Here is a tiny trained network, its code and every weight. The questions are about switching its units off for an input and a class, where a switched-off unit gives its printed mean instead of its output.

import numpy as np


def w(rows, s, z=0):
    codes = np.array(rows[::2]) - 128.0
    scale = np.full(codes.shape[1], s)
    scale[-1] = z or s
    return codes * scale


def norm(h):
    return h / np.sqrt((h * h).mean(-1, keepdims=True) + 1e-5)


def f(y):
    return np.maximum(y, 0)


def log_softmax(a):
    a = a - a.max(-1, keepdims=True)
    return a - np.log(np.exp(a).sum(-1, keepdims=True))


def net(x, mask):
    res = np.array(x, float).reshape(1, 8) / 4 @ E
    u = 0
    for l in range(2):
        y = f(norm(res) @ A[l][:, :-1].T + A[l][:, -1])
        res = res + np.where(mask[u : u + 8], y, B[l][:, -1]) @ B[l][:, :-1]
        u += 8
    return log_softmax(norm(res)[-1] @ U[:, :-1].T + U[:, -1])


A, B = {}, {}
E = w([
[94,95,230,78,77,153,130,245,84,205],'x0',
[129,126,127,129,134,131,122,129,128,130],'x1',
[136,131,131,121,118,122,135,121,125,126],'x2',
[124,127,129,130,131,123,137,128,129,128],'x3',
[123,127,129,127,122,114,115,125,128,124],'x4',
[197,157,205,190,112,70,145,124,248,136],'x5',
[123,127,129,132,132,122,113,124,126,131],'x6',
[123,126,128,130,125,128,131,128,130,124],'x7',
],0.014)
A[0] = w([
[164,130,32,121,119,160,141,119,158,121,52],'L0N0',
[137,120,127,133,157,102,152,124,138,126,61],'L0N1',
[115,129,20,160,155,119,100,60,147,110,74],'L0N2',
[184,137,23,154,138,114,123,82,241,97,97],'L0N3',
[96,117,128,161,131,126,157,125,162,106,19],'L0N4',
[155,129,214,159,133,103,130,125,254,130,137],'L0N5',
[146,130,183,153,135,148,116,137,179,134,3],'L0N6',
[129,147,112,159,159,131,95,93,149,116,72],'L0N7',
],0.025,0.0054)
B[0] = w([
[127,128,147,126,92,82,171,184,164,109,178],'L0N0',
[150,103,94,119,151,130,134,100,150,113,142],'L0N1',
[145,110,198,120,78,82,196,233,197,66,234],'L0N2',
[106,133,59,147,214,147,44,6,85,213,252],'L0N3',
[136,161,89,125,105,127,121,94,118,114,143],'L0N4',
[188,161,228,153,84,187,121,120,161,101,240],'L0N5',
[127,110,148,94,91,114,151,196,120,143,166],'L0N6',
[154,137,86,137,134,118,116,84,112,152,173],'L0N7',
],0.023,0.03)
A[1] = w([
[88,64,129,119,154,41,139,162,156,159,111],'L1N0',
[144,78,108,108,182,148,63,103,85,171,54],'L1N1',
[140,143,120,130,132,251,100,39,56,191,157],'L1N2',
[142,130,153,122,84,130,86,127,89,93,166],'L1N3',
[174,154,116,119,73,130,144,105,161,75,5],'L1N4',
[82,116,27,100,141,50,168,135,121,183,113],'L1N5',
[152,131,58,117,69,84,226,109,173,27,83],'L1N6',
[40,91,71,67,132,171,124,159,7,157,73],'L1N7',
],0.027,0.0029)
B[1] = w([
[98,136,80,121,130,133,123,170,68,90,209],'L1N0',
[151,155,196,120,67,221,132,147,100,95,192],'L1N1',
[95,112,3,130,163,25,137,154,94,123,255],'L1N2',
[114,114,97,124,142,129,164,77,164,106,185],'L1N3',
[57,73,119,86,145,86,132,180,112,203,184],'L1N4',
[110,123,177,105,89,148,143,228,102,92,171],'L1N5',
[135,181,89,170,176,136,24,177,55,71,216],'L1N6',
[71,93,111,84,150,179,199,49,139,144,253],'L1N7',
],0.019,0.022)
U = w([
[113,142,108,141,149,98,87,233,90,60,200],'0',
[70,93,100,83,143,173,189,82,115,131,213],'1',
[190,158,76,181,163,101,64,28,131,167,2],'2',
[173,119,248,125,71,145,139,156,192,156,115],'3',
],0.014,0.00075)

Each question gives the input, the list of numbers given to net, and the class t.
The units are the neurons (one row each of A and B). Each row of codes is followed by its name. A weight is (code - 128) times the scale printed after its matrix; where a second scale follows, it is the last column's (A, B and U).
mask holds one flag per neuron, layer by layer. A switched-off neuron (its flag False) gives its mean, the last column of its row in B, instead of its output. The means were averaged over made-up inputs and are rounded, as every weight is.
A unit's drop is (log p(t) with every unit on - log p(t) with that unit switched off) / (log p(t) with every unit on - log p(t) with every unit switched off).
The circuit of an input: a set's keep is (log p(t) with only the set's units on - log p(t) with every unit switched off) / (log p(t) with every unit on - log p(t) with every unit switched off). Starting from the 12 units with the biggest drops (on a tie, the unit counted first), units are removed one at a time, each time the one whose removal leaves the highest keep (on an exact tie, the one counted first), for as long as the keep stays at least 0.8.
units of the circuit, in order: the units of the circuit, biggest drop first
most important unit: the unit with the biggest drop
k most important neurons: the k neurons with the biggest drops, biggest first
top k neurons in layer l: the k neurons of layer l with the biggest drops, biggest first
drop of u: that unit's drop, to one decimal
input [4,0,-7,-4,-4,-5,3,7], class 1: units of the circuit, in order	L0N5; L1N7
input [8,-4,6,-3,-8,-1,3,2], class 1: most important unit	L0N2
input [1,4,-7,4,7,-7,7,7], class 1: 2 most important neurons	L0N2; L0N0
input [3,-1,7,1,-5,-2,-8,-2], class 1: 3 most important neurons	L0N2; L0N0; L0N5
input [3,-3,-8,-2,-3,-3,4,0], class 1: units of the circuit, in order	L0N2; L0N5; L1N7
input [0,-5,3,2,3,5,1,3], class 2: 2 most important neurons	L0N2; L1N2
input [4,-6,5,-4,-1,1,-6,-3], class 3: 2 most important neurons	L0N3; L1N2
input [-8,1,6,-5,-2,0,2,7], class 0: top 2 neurons in layer 0	L0N5; L0N2
input [7,-7,2,6,8,-1,5,0], class 1: 3 most important neurons	L0N2; L0N5; L0N0
input [0,-4,0,-6,5,8,0,-3], class 2: top 2 neurons in layer 0	L0N2; L0N3
input [0,1,1,-2,7,2,-8,-6], class 2: 3 most important neurons	L0N2; L1N2; L0N5
input [-1,3,4,-1,0,4,-8,6], class 2: drop of L1N7	0.0
input [-5,-4,3,-4,8,4,-7,8], class 2: drop of L0N3	4.5
input [-2,-7,0,3,-1,1,-6,-5], class 2: units of the circuit, in order	L0N3
input [7,7,-7,-8,-3,-4,6,-1], class 1: drop of L0N5	0.5
